Below is a small trained network, with its code and all its weights. Each question gives an input and a target symbol and asks what happens when units are switched off, that is, made to give their printed mean instead of their output.

import numpy as np


def w(rows, s, z=0):
    codes = np.array(rows[::2]) - 128.0
    scale = np.full(codes.shape[1], s)
    scale[-1] = z or s
    return codes * scale


def softmax(a):
    e = np.exp(a - a.max(-1, keepdims=True))
    return e / e.sum(-1, keepdims=True)


def log_softmax(a):
    a = a - a.max(-1, keepdims=True)
    return a - np.log(np.exp(a).sum(-1, keepdims=True))


def net(x, mask):
    ids = ['ΔΛαβγεηπστφψ'.index(c) for c in x.split()]
    T = len(ids)
    res = E[ids] + P[:T]
    u = 0
    for l in range(3):
        r = res
        for j in range(3):
            rows = slice(2 * j, 2 * j + 2)
            q, k, v = (r @ M[l][rows].T for M in (Q, K, V))
            z = softmax(np.where(np.tri(T) > 0, q @ k.T / 2**0.5, -1e9)) @ v
            o = O[l][rows]
            res = res + np.where(mask[u + j], z, o[:, -1]) @ o[:, :-1]
        u += 3
    return log_softmax(res[-1] @ U[:, :-1].T + U[:, -1])


Q, K, V, O = {}, {}, {}, {}
E = w([
[236,46,205,138,143,145],'Δ',
[82,46,187,87,124,17],'Λ',
[66,105,156,48,28,200],'α',
[72,33,47,152,224,181],'β',
[206,110,37,104,168,16],'γ',
[221,222,35,86,92,174],'ε',
[140,204,162,56,223,161],'η',
[218,190,183,102,1,50],'π',
[204,111,129,184,162,213],'σ',
[102,223,217,222,186,118],'τ',
[125,76,72,242,36,111],'φ',
[48,230,54,94,95,69],'ψ',
],0.0079)
P = w([
[51,118,137,214,167,146],'0',
[167,254,148,142,64,140],'1',
[168,224,106,142,82,101],'2',
[165,200,104,126,82,92],'3',
[138,195,108,109,72,84],'4',
[140,188,60,102,77,97],'5',
[139,192,81,121,61,94],'6',
[141,181,96,112,64,82],'7',
[127,182,107,125,86,91],'8',
],0.0034)
Q[0] = w([
[78,229,149,143,140,89],'0.h0',
[159,215,151,141,65,117],'0.h0',
[114,250,198,128,161,36],'0.h1',
[226,153,242,198,97,87],'0.h1',
[160,69,43,132,151,111],'0.h2',
[104,175,56,94,1,132],'0.h2',
],0.008)
K[0] = w([
[136,38,128,81,116,67],'0.h0',
[63,52,126,119,127,40],'0.h0',
[79,2,93,96,144,116],'0.h1',
[19,120,40,56,149,120],'0.h1',
[100,189,210,142,80,138],'0.h2',
[71,49,210,202,222,90],'0.h2',
],0.008)
V[0] = w([
[123,200,26,190,60,195],'0.h0',
[106,168,236,214,240,119],'0.h0',
[40,60,67,212,99,59],'0.h1',
[135,35,184,104,72,230],'0.h1',
[178,118,43,2,214,153],'0.h2',
[192,115,113,187,248,53],'0.h2',
],0.0053)
O[0] = w([
[138,221,34,202,137,129,184],'0.h0',
[78,78,174,225,80,208,192],'0.h0',
[83,47,61,217,149,52,130],'0.h1',
[161,130,236,195,178,116,57],'0.h1',
[210,89,90,3,143,145,4],'0.h2',
[179,49,80,216,42,121,134],'0.h2',
],0.0061,0.0028)
Q[1] = w([
[25,159,124,113,49,215],'1.h0',
[125,234,187,191,217,110],'1.h0',
[125,98,208,191,144,163],'1.h1',
[189,162,103,206,236,53],'1.h1',
[183,14,173,1,204,140],'1.h2',
[93,223,43,254,132,13],'1.h2',
],0.0067)
K[1] = w([
[156,167,57,48,213,8],'1.h0',
[109,74,48,129,22,111],'1.h0',
[151,124,59,84,97,53],'1.h1',
[103,60,133,67,33,233],'1.h1',
[237,243,71,70,106,86],'1.h2',
[109,27,160,255,109,188],'1.h2',
],0.0072)
V[1] = w([
[141,79,190,150,74,72],'1.h0',
[62,180,100,135,195,51],'1.h0',
[107,46,84,133,30,202],'1.h1',
[96,106,200,161,254,212],'1.h1',
[88,159,174,166,70,178],'1.h2',
[48,164,93,126,147,93],'1.h2',
],0.008)
O[1] = w([
[128,30,178,135,91,81,122],'1.h0',
[58,192,145,120,185,73,171],'1.h0',
[82,2,26,39,41,211,123],'1.h1',
[98,77,182,213,191,199,138],'1.h1',
[77,143,160,78,76,193,253],'1.h2',
[44,175,88,66,207,134,177],'1.h2',
],0.0064,0.0075)
Q[2] = w([
[123,182,160,58,164,65],'2.h0',
[165,96,139,195,168,154],'2.h0',
[106,100,121,162,62,82],'2.h1',
[177,138,132,163,194,110],'2.h1',
[87,104,254,149,162,184],'2.h2',
[237,97,122,82,54,183],'2.h2',
],0.0073)
K[2] = w([
[77,100,78,128,97,115],'2.h0',
[174,159,153,115,76,121],'2.h0',
[171,128,73,145,135,69],'2.h1',
[138,125,142,95,86,164],'2.h1',
[167,82,106,156,75,70],'2.h2',
[69,65,254,227,85,199],'2.h2',
],0.0082)
V[2] = w([
[68,17,161,198,203,178],'2.h0',
[187,46,141,240,64,81],'2.h0',
[127,172,164,166,232,234],'2.h1',
[149,128,191,229,254,106],'2.h1',
[47,96,78,45,188,24],'2.h2',
[209,153,41,160,202,132],'2.h2',
],0.0048)
O[2] = w([
[120,149,72,32,111,68,190],'2.h0',
[136,223,122,153,123,33,7],'2.h0',
[210,114,138,51,158,165,254],'2.h1',
[199,169,111,73,253,74,142],'2.h1',
[81,54,109,129,206,95,120],'2.h2',
[177,127,44,171,147,148,40],'2.h2',
],0.0056,0.0037)
U = w([
[213,68,160,136,111,120,175],'Δ',
[129,54,175,98,135,23,171],'Λ',
[64,109,174,39,90,190,134],'α',
[92,19,71,153,199,207,115],'β',
[185,90,52,60,138,61,201],'γ',
[199,176,57,91,110,169,88],'ε',
[194,148,155,37,216,96,150],'η',
[190,169,164,132,73,45,61],'π',
[189,121,89,205,128,218,122],'σ',
[77,179,218,253,144,144,112],'τ',
[111,98,85,241,72,128,121],'φ',
[62,223,64,103,147,60,4],'ψ',
],0.0059,0.0047)

Each question gives the input, a string of symbols that net reads in full, and the target symbol t.
The units are the heads (2 rows each of Q, K, V and O). Each row of codes is followed by its name. A weight is (code - 128) times the scale printed after its matrix; where a second scale follows, it is the last column's (O and U).
mask holds one flag per head, layer by layer. A switched-off head (its flag False) gives its mean, the last column of its rows in O, instead of its output. The means were averaged over made-up inputs and are rounded, as every weight is.
A unit's drop is (log p(t) with every unit on - log p(t) with that unit switched off) / (log p(t) with every unit on - log p(t) with every unit switched off).
The circuit of an input: a set's keep is (log p(t) with only the set's units on - log p(t) with every unit switched off) / (log p(t) with every unit on - log p(t) with every unit switched off). Starting from all 9 units, units are removed one at a time, each time the one whose removal leaves the highest keep (on an exact tie, the one counted first), for as long as the keep stays at least 0.8.
circuit, biggest first: the units of the circuit, biggest drop first
unit that matters most: the unit with the biggest drop
heads that matter: for each layer, one digit per head in row order, 1 if its drop is at least 0.15 and else 0, layers parted by /
drop when u is switched off: that unit's drop, to one decimal
input α α τ π Δ τ ψ β, target η: circuit, biggest first	[0.h2, 1.h1, 0.h1, 2.h1]
input ψ σ φ, target β: unit that matters most	2.h2
input γ φ α τ, target φ: circuit, biggest first	[2.h1, 1.h1, 0.h2, 0.h1]
input ε ε α τ τ α, target τ: circuit, biggest first	[1.h1, 2.h0, 0.h1]
input π τ ψ, target τ: circuit, biggest first	[2.h0, 1.h1, 2.h1]
input α τ α γ τ ε τ η, target η: circuit, biggest first	[1.h1, 0.h2, 2.h1, 0.h1]
input α π α η τ τ γ, target η: heads that matter	111 / 010 / 010
input α τ α τ φ α ε ε τ, target η: circuit, biggest first	[0.h2, 1.h1, 2.h1, 0.h1]
input ψ ψ σ, target β: heads that matter	010 / 101 / 101
input α Λ τ τ, target η: heads that matter	111 / 010 / 010
input α τ τ τ τ ε, target η: circuit, biggest first	[2.h1, 1.h1, 0.h1, 0.h2]
input τ τ τ ψ η η π ε, target α: heads that matter	111 / 001 / 001
input ψ η α τ ψ α, target β: heads that matter	110 / 101 / 101
input ψ π τ α τ α ψ τ, target β: unit that matters most	2.h0
input Λ α π, target Λ: heads that matter	110 / 100 / 001
input γ α τ α τ τ α, target τ: heads that matter	001 / 010 / 110
input τ σ τ τ Λ τ τ α τ, target α: heads that matter	101 / 011 / 001
input α ψ ε ψ ψ, target η: drop when 1.h1 is switched off	0.7
input τ γ ψ α ψ γ, target α: drop when 2.h2 is switched off	0.2
input Δ η π, target π: drop when 2.h0 is switched off	0.4
